Two labels a row
[  3.8   1.9  20.4 -20.5  -9.2  -6.3  -5.5   2.5   4.0 -23.5  -4.8  13.5
  -4.1  50.7  30.2 -13.1 -32.7 -25.4 -24.7   3.5 -26.6 -10.5   9.0 -19.1
   6.5  12.4 -60.0 -19.8  12.5 -13.1 -22.2 -38.0  -5.6  -3.9  -8.5  -9.9
  27.5] : P Pf
[ 15.6 -37.0  38.6 -54.2 -22.6  -8.8   6.2   4.4  -1.4 -17.4 -20.4 -55.8
 -17.9  29.0  43.3 -31.2  52.6 -36.6 -42.7  63.9  15.9  14.4 -10.0  -1.7
  40.4  66.7 -29.9 -59.3  -8.3 -43.1 -46.9 -34.1 -43.2 -18.3  -2.8 -40.6
  -9.5] : C Nh
[  4.0  27.8   9.4  14.8 -14.7  18.2  -3.8  -4.1  -1.4 -26.1  -2.1  -6.5
 -10.7  52.7  10.2 -15.9  -6.3  -7.5 -18.6  21.2   6.5  -3.0   5.3  -7.1
  -2.5  12.4 -48.2  -8.6  -1.8  21.2 -61.3 -23.6 -38.5  19.8 -15.4   7.2
   5.5] : P Nh
[ 24.8  -0.2  28.1 -27.1 -21.5 -20.9  17.0  -0.7  12.2 -14.8 -12.1   2.8
   4.7  43.0  28.2  28.4  36.4 -38.7 -23.9  14.9  -3.4 -13.9  -0.1  -8.4
  37.3  42.3 -33.5 -50.1  30.3  64.3 -11.5 -27.3 -12.9  -6.6   0.4 -35.2
 -29.0] : G Pf
[ 19.9   1.5   8.4 -35.1  -3.0   4.4  -0.2  -3.9   3.0 -34.7  -0.8  10.1
  -2.3  46.7  50.5 -24.4 -15.9  -0.5 -33.3  48.0   7.5   4.6  -1.9  -2.2
  33.6  27.1 -59.4 -34.4  17.5  21.8 -48.8 -35.0 -13.4 -64.4   0.6 -18.4
  33.4] : Q Nh
[ 14.4 -12.6  15.1 -30.2 -10.7 -33.9   3.1  -4.7   3.8 -19.2   7.6  -4.8
  -2.9  36.9  26.6 -38.6  31.7 -38.5 -23.4  21.6   6.6  -8.0  -4.9   3.0
  25.0  16.1 -32.7 -46.5  20.4  -6.3  -7.9 -33.6  -1.9 -15.6   4.7 -30.5
   7.0] : Q Tr
[  1.0 -10.7  32.3 -46.7  -7.4   7.3   9.0  -3.5  10.0 -22.9  -4.9  -4.2
  -5.3  48.4  53.0  45.8  -6.3 -22.0 -21.0  19.5   8.1 -11.9 -11.9 -11.1
  29.0  40.7 -38.7 -17.9  15.3  12.1  -9.7 -30.2 -10.5  -7.6  -2.5 -33.7
  17.6] : C DC
[  5.4  -6.6   7.5  -8.7 -27.7 -27.6  -0.5 -19.2  -9.1  -9.7 -25.3 -29.9
   3.6  37.3  21.8  15.6 -17.0 -14.1  -7.4  -6.1  -9.7 -17.5  10.0  -1.6
   0.9  40.1 -22.7 -11.6   9.3   3.1 -12.3 -30.6   1.3   3.5   3.2   1.0
   7.6] : Q DC
[ 21.9 -12.1  15.7 -55.7 -14.6 -12.1   9.5   1.0  -1.1 -18.5  -9.6  -7.5
 -21.9  22.1  15.6 -15.8  18.6   4.8 -33.0  18.1   4.6 -13.5 -16.8  -4.4
  18.8  29.7 -31.4 -26.8  29.2   3.1 -39.2 -74.3  -3.1 -12.0   6.9  -8.9
  13.6] : Q DC
[  9.0  -4.7  21.2 -18.2 -17.9 -17.3   0.7  12.8   9.7  -4.4   0.5   4.7
  -0.1  23.3  10.5  21.6  -6.6 -40.5 -13.6  15.9  -1.4   6.3   1.5   4.3
   9.3  66.9 -19.9  -1.8   0.5   2.4  -3.2 -18.0 -15.1 -38.0 -11.1 -16.6
   2.0] : C DC
[ 11.4   0.0  23.5 -42.4 -18.4 -23.8  -3.0  -3.7  21.6 -17.7   0.6 -20.0
 -18.1  79.8   9.5 -18.2   7.7 -29.5 -25.0 -21.1  12.3   3.3   0.8 -12.9
  26.6  29.0 -45.7 -15.8  32.1  21.8   2.4 -20.0   0.1 -31.6  -0.4 -22.1
  60.3] : Q Tr
[  6.7  -6.5  21.3 -53.5 -12.7 -24.3   0.6  -2.5  12.8 -11.5  -1.8  -6.7
  -5.6  76.7  20.6 -21.2  19.2   1.1 -23.6  -1.6   4.5   3.3   3.7   3.8
   3.0  28.7 -53.0 -39.0  49.9   8.1 -42.5 -39.3  -2.9 -13.1 -15.4 -12.0
  36.3] : Q JG
[  7.1 -12.4   5.9  -9.3  -9.8 -19.6  -0.2   7.3   7.6  -4.5  -9.1  -4.7
 -16.7  12.2   6.7 -18.2  39.9 -21.2  -7.8  15.5   4.2   1.0  15.7  -0.7
  11.4  36.9 -21.7  -9.7  14.6  63.2   3.3 -15.7  87.8   7.7   5.4 -51.7
  21.1] : G Tr
[  6.9  -5.4  32.0 -21.9 -10.1 -16.1  -7.6   3.2  -6.0 -13.2  -2.2   5.2
  -5.2  48.5   7.4   9.0 -48.4 -10.2 -15.3  19.6  11.4  -3.4  -4.6  -9.2
  13.4  25.7 -52.0 -35.9   3.4   1.2 -41.5 -27.1 -16.8   8.5  -0.5   0.5
  11.3] : P Nh
[  9.4 -11.5  31.4 -23.3 -16.9  -9.2  -3.2   1.4 -82.8 -21.6  -8.7 -17.2
  -9.7  46.0  26.9  14.9  39.8 -54.9   0.9  23.5  -1.0  -5.1  10.7  -6.2
  20.3  70.7 -21.6 -26.5   9.3 -13.3   7.2  -2.4  -9.6  -9.1  11.5 -44.6
 -11.3] : G DC
[ -2.9 -24.1   3.9 -27.7 -18.9 -14.6   2.0   9.1  -6.0 -23.6 -13.8  -7.3
 -26.8  38.6  44.7  -0.9  47.9 -29.0 -47.3  14.1  84.2 -16.1 -21.9 -11.8
  34.5  41.6 -25.3 -28.0   4.3 -10.2 -15.2 -38.4  -7.5 -12.7  -7.7 -11.9
   5.9] : Q DC
[ 18.1   2.9  11.1  -6.3 -18.0 -15.8   4.8  12.7  -5.7 -10.0  -0.8  -2.5
  -1.7  49.4  17.9   8.9  -1.0 -25.4  -8.3  -7.1   2.4 -12.3 -23.3 -14.7
   3.5  29.4 -30.8 -22.0   5.3  -6.3 -21.0 -23.3  -6.3 -10.7   8.8 -28.5
   2.8] : Q DC
